Here is a tiny trained network, its code and every weight. The questions are about switching its units off for an input and a target symbol, where a switched-off unit gives its printed mean instead of its output.

import numpy as np


def w(rows, s, z=0):
    codes = np.array(rows[::2]) - 128.0
    scale = np.full(codes.shape[1], s)
    scale[-1] = z or s
    return codes * scale


def norm(h):
    return h / np.sqrt((h * h).mean(-1, keepdims=True) + 1e-5)


def f(y):
    return y / 2 * (1 + np.tanh(0.7978845608 * (y + 0.044715 * y**3)))


def softmax(a):
    e = np.exp(a - a.max(-1, keepdims=True))
    return e / e.sum(-1, keepdims=True)


def log_softmax(a):
    a = a - a.max(-1, keepdims=True)
    return a - np.log(np.exp(a).sum(-1, keepdims=True))


def net(x, mask):
    ids = ['ΓΔΠαβεζηθλμξτψω'.index(c) for c in x.split()]
    T = len(ids)
    res = E[ids] + P[:T]
    q, k, v = (norm(res) @ M[0].T for M in (Q, K, V))
    z = softmax(np.where(np.tri(T) > 0, q @ k.T / 3**0.5, -1e9)) @ v
    res = res + np.where(mask[0], z, O[0][:, -1]) @ O[0][:, :-1]
    y = f(norm(res) @ A[0][:, :-1].T + A[0][:, -1])
    res = res + np.where(mask[1:17], y, B[0][:, -1]) @ B[0][:, :-1]
    return log_softmax(norm(res)[-1] @ U[:, :-1].T + U[:, -1])


Q, K, V, O, A, B = {}, {}, {}, {}, {}, {}
E = w([
[137,25,56],'Γ',
[65,202,57],'Δ',
[206,51,167],'Π',
[69,190,55],'α',
[95,189,235],'β',
[82,168,62],'ε',
[186,119,2],'ζ',
[13,75,116],'η',
[175,73,139],'θ',
[73,196,59],'λ',
[162,84,130],'μ',
[68,190,56],'ξ',
[69,217,73],'τ',
[150,97,123],'ψ',
[155,202,153],'ω',
],0.018)
P = w([
[201,77,216],'0',
[210,68,231],'1',
[217,63,237],'2',
[221,54,238],'3',
[223,59,243],'4',
[227,57,253],'5',
],0.0036)
Q[0] = w([
[181,104,82],'H0',
[220,157,108],'H0',
[253,171,2],'H0',
],0.008)
K[0] = w([
[149,114,155],'H0',
[254,142,85],'H0',
[222,61,146],'H0',
],0.0094)
V[0] = w([
[240,190,102],'H0',
[11,76,222],'H0',
[114,61,61],'H0',
],0.011)
O[0] = w([
[254,141,115,186],'H0',
[14,107,223,2],'H0',
[128,67,54,176],'H0',
],0.0088,0.003)
A[0] = w([
[123,81,251,227],'N0',
[182,163,144,49],'N1',
[135,209,161,65],'N2',
[84,159,106,88],'N3',
[82,139,109,79],'N4',
[149,126,161,124],'N5',
[133,84,76,177],'N6',
[52,139,134,10],'N7',
[141,150,83,119],'N8',
[63,137,70,3],'N9',
[165,174,127,67],'N10',
[33,73,131,83],'N11',
[13,177,153,170],'N12',
[159,152,133,88],'N13',
[154,144,139,87],'N14',
[131,122,133,122],'N15',
],0.018,0.0049)
B[0] = w([
[25,168,150,244],'N0',
[164,156,122,174],'N1',
[148,6,153,184],'N2',
[131,111,134,186],'N3',
[125,106,128,155],'N4',
[90,254,38,145],'N5',
[97,43,196,254],'N6',
[131,73,194,144],'N7',
[125,133,172,249],'N8',
[85,150,54,205],'N9',
[219,155,160,184],'N10',
[195,38,73,169],'N11',
[44,200,191,236],'N12',
[145,145,139,155],'N13',
[168,177,112,138],'N14',
[110,142,117,123],'N15',
],0.0079,0.0053)
U = w([
[120,42,108,133],'Γ',
[109,183,119,80],'Δ',
[155,118,246,81],'Π',
[101,150,93,108],'α',
[88,174,207,182],'β',
[90,73,22,45],'ε',
[189,111,72,227],'ζ',
[48,82,173,151],'η',
[138,80,179,73],'θ',
[121,195,67,63],'λ',
[137,73,167,123],'μ',
[100,155,103,122],'ξ',
[127,253,175,3],'τ',
[144,77,150,82],'ψ',
[196,201,167,230],'ω',
],0.022,0.0052)

Each question gives the input, a string of symbols that net reads in full, and the target symbol t.
The units are the heads (3 rows each of Q, K, V and O) and the neurons (one row each of A and B). Each row of codes is followed by its name. A weight is (code - 128) times the scale printed after its matrix; where a second scale follows, it is the last column's (O, A, B and U).
mask holds one flag per unit, heads first, then neurons. A switched-off unit (its flag False) gives its mean, the last column of its rows in O or B, instead of its output. The means were averaged over made-up inputs and are rounded, as every weight is.
A unit's drop is (log p(t) with every unit on - log p(t) with that unit switched off) / (log p(t) with every unit on - log p(t) with every unit switched off).
The circuit of an input: a set's keep is (log p(t) with only the set's units on - log p(t) with every unit switched off) / (log p(t) with every unit on - log p(t) with every unit switched off). Starting from the 12 units with the biggest drops (on a tie, the unit counted first), units are removed one at a time, each time the one whose removal leaves the highest keep (on an exact tie, the one counted first), for as long as the keep stays at least 0.8.
circuit, biggest first: the units of the circuit, biggest drop first
top k neurons: the k neurons with the biggest drops, biggest first
drop of u: that unit's drop, to one decimal
input α Π Δ ζ τ θ, target ζ: circuit, biggest first => [H0 N12]
input ε λ Γ Γ μ, target Γ: circuit, biggest first => [H0]
input θ ζ ε α, target ζ: circuit, biggest first => [H0 N0]
input Π β η Δ, target η: top 2 neurons => [N11 N7]
input ω ε β τ, target β: circuit, biggest first => [H0 N2]
input θ ε β ε Π, target β: top 4 neurons => [N0 N5 N2 N11]
input β Π Π, target β: circuit, biggest first => [N0 H0 N5]
input ω λ Π θ, target ω: circuit, biggest first => [H0 N5 N2]
input ε Π ε η τ ε, target η: top 3 neurons => [N12 N7 N11]
input λ Π τ β Δ, target β: circuit, biggest first => [H0 N12]
input η Π ε Π μ, target η: circuit, biggest first => [H0 N0]
input η ε ψ η Δ, target η: top 3 neurons => [N12 N11 N7]
input ζ Π λ, target ζ: top 2 neurons => [N12 N0]
input β η ε, target η: circuit, biggest first => [H0]
input Γ Π Π Δ ε, target ε: top 2 neurons => [N12 N9]
input ξ η ω η μ, target η: top 2 neurons => [N10 N12]
input ε η θ, target η: drop of N0 => 0.3
input β τ ε ε ξ, target β: drop of N12 => 1.0
input Δ β λ Π λ α, target β: drop of H0 => 1.0
input ξ λ ζ λ, target ζ: circuit, biggest first => [H0]
